Below are the code and all the weights of a small trained network. Each question names an input and a class and asks about switching units off, where a switched-off unit gives its printed mean instead of its output.

import numpy as np


def w(rows, s, z=0):
    codes = np.array(rows[::2]) - 128.0
    scale = np.full(codes.shape[1], s)
    scale[-1] = z or s
    return codes * scale


def norm(h):
    return h / np.sqrt((h * h).mean(-1, keepdims=True) + 1e-5)


def f(y):
    return np.maximum(y, 0)


def log_softmax(a):
    a = a - a.max(-1, keepdims=True)
    return a - np.log(np.exp(a).sum(-1, keepdims=True))


def net(x, mask):
    res = np.array(x, float).reshape(1, 7) / 4 @ E
    u = 0
    for l in range(3):
        y = f(norm(res) @ A[l][:, :-1].T + A[l][:, -1])
        res = res + np.where(mask[u : u + 5], y, B[l][:, -1]) @ B[l][:, :-1]
        u += 5
    return log_softmax(norm(res)[-1] @ U[:, :-1].T + U[:, -1])


A, B = {}, {}
E = w([
[120,125,86,102,122,143,145,77,178],'x0',
[153,111,148,124,121,144,171,150,90],'x1',
[176,120,161,119,112,146,145,140,125],'x2',
[100,125,62,125,72,217,2,159,85],'x3',
[76,170,129,196,159,185,206,226,225],'x4',
[167,127,129,103,98,114,143,157,145],'x5',
[31,104,213,49,86,120,112,139,122],'x6',
],0.0075)
A[0] = w([
[176,136,125,192,185,126,111,122,140,121],'L0N0',
[229,165,58,254,139,101,122,101,117,85],'L0N1',
[149,202,138,100,196,57,166,130,148,71],'L0N2',
[122,154,149,148,128,44,135,49,74,254],'L0N3',
[73,78,201,85,135,148,89,129,167,89],'L0N4',
],0.0082,0.0047)
B[0] = w([
[58,80,140,152,156,101,122,116,225,189],'L0N0',
[96,159,120,148,1,87,198,82,70,242],'L0N1',
[180,187,220,178,202,150,120,81,140,184],'L0N2',
[212,124,119,35,109,112,139,129,114,254],'L0N3',
[92,127,146,209,109,45,174,104,89,190],'L0N4',
],0.0094,0.0068)
A[1] = w([
[118,92,137,100,145,110,155,146,175,171],'L1N0',
[146,122,205,152,154,103,160,11,128,66],'L1N1',
[104,176,115,141,255,216,147,235,189,2],'L1N2',
[54,176,133,217,131,137,196,207,204,1],'L1N3',
[71,159,59,138,32,241,25,179,93,234],'L1N4',
],0.0076,0.00095)
B[1] = w([
[142,206,119,109,149,125,88,174,121,155],'L1N0',
[78,91,120,178,184,148,55,255,123,226],'L1N1',
[243,31,99,103,160,87,72,68,109,182],'L1N2',
[166,57,113,45,68,114,23,87,102,255],'L1N3',
[180,158,163,152,237,107,174,186,186,236],'L1N4',
],0.0098,0.0076)
A[2] = w([
[112,111,221,95,157,83,135,206,139,78],'L2N0',
[3,180,217,33,87,115,155,180,159,93],'L2N1',
[206,148,146,100,201,60,99,197,199,125],'L2N2',
[120,65,185,123,38,38,126,214,61,209],'L2N3',
[134,182,138,236,107,123,254,20,170,248],'L2N4',
],0.0061,0.0016)
B[2] = w([
[165,208,72,211,106,173,90,120,77,202],'L2N0',
[41,107,76,219,115,92,216,137,141,158],'L2N1',
[120,139,130,90,134,188,173,94,52,246],'L2N2',
[87,100,118,99,123,122,128,112,253,254],'L2N3',
[40,129,107,144,128,172,122,169,136,169],'L2N4',
],0.012,0.0087)
U = w([
[199,27,134,24,63,122,39,43,100,245],'0',
[28,140,99,234,13,78,170,175,140,185],'1',
[178,208,154,167,254,178,179,161,58,2],'2',
],0.0087,0.00098)

Each question gives the input, the list of numbers given to net, and the class t.
The units are the neurons (one row each of A and B). Each row of codes is followed by its name. A weight is (code - 128) times the scale printed after its matrix; where a second scale follows, it is the last column's (A, B and U).
mask holds one flag per neuron, layer by layer. A switched-off neuron (its flag False) gives its mean, the last column of its row in B, instead of its output. The means were averaged over made-up inputs and are rounded, as every weight is.
A unit's drop is (log p(t) with every unit on - log p(t) with that unit switched off) / (log p(t) with every unit on - log p(t) with every unit switched off).
The circuit of an input: a set's keep is (log p(t) with only the set's units on - log p(t) with every unit switched off) / (log p(t) with every unit on - log p(t) with every unit switched off). Starting from the 12 units with the biggest drops (on a tie, the unit counted first), units are removed one at a time, each time the one whose removal leaves the highest keep (on an exact tie, the one counted first), for as long as the keep stays at least 0.8.
circuit, biggest first: the units of the circuit, biggest drop first
top k neurons: the k neurons with the biggest drops, biggest first
top k neurons in layer l: the k neurons of layer l with the biggest drops, biggest first
drop of u: that unit's drop, to one decimal
input [-3,-6,-3,-7,7,-6,-7], class 0: circuit, biggest first => [L1N3]
input [-6,5,-4,-8,8,-1,3], class 0: top 3 neurons => [L1N2, L1N3, L1N4]
input [-6,7,6,-4,-7,-4,8], class 1: circuit, biggest first => [L1N3, L2N1]
input [7,3,-4,2,-4,-8,6], class 1: circuit, biggest first => [L1N3, L2N1]
input [-8,5,1,7,7,-7,4], class 0: top 4 neurons => [L1N3, L1N2, L0N1, L0N3]
input [4,-8,-3,-1,0,5,-3], class 1: top 2 neurons in layer 1 => [L1N3, L1N4]
input [2,4,0,-7,7,-6,-7], class 0: top 2 neurons in layer 2 => [L2N0, L2N1]
input [6,-5,-2,4,5,7,1], class 0: circuit, biggest first => [L1N2, L0N1]
input [2,4,-6,3,2,1,0], class 2: top 3 neurons in layer 0 => [L0N0, L0N2, L0N4]
input [2,0,-4,-8,-4,1,-4], class 2: top 2 neurons => [L0N2, L1N3]
input [2,8,-1,-3,-4,-1,-6], class 1: top 2 neurons => [L0N1, L1N3]
input [-2,1,2,6,6,-6,-2], class 0: top 2 neurons in layer 1 => [L1N3, L1N2]
input [7,-8,6,7,-2,5,6], class 2: top 2 neurons => [L1N4, L0N1]
input [1,-7,-4,1,-2,-3,-6], class 1: circuit, biggest first => [L0N1]
input [0,-7,-1,7,-2,-5,5], class 2: top 2 neurons => [L1N4, L0N1]
input [-1,-4,-7,7,-3,7,5], class 2: top 2 neurons => [L1N4, L0N1]
input [8,-4,-8,-1,-4,-2,7], class 1: top 3 neurons => [L1N3, L2N1, L1N2]
input [0,-7,-1,-5,7,1,0], class 0: top 2 neurons => [L1N3, L1N2]
input [1,-1,5,-4,0,5,-2], class 2: drop of L0N2 => 0.4
input [3,-6,3,5,-2,7,0], class 2: drop of L1N4 => 0.3
input [4,4,-6,-4,0,5,1], class 2: drop of L0N2 => 0.0
input [2,4,1,-4,-2,7,6], class 1: top neuron => [L1N4]
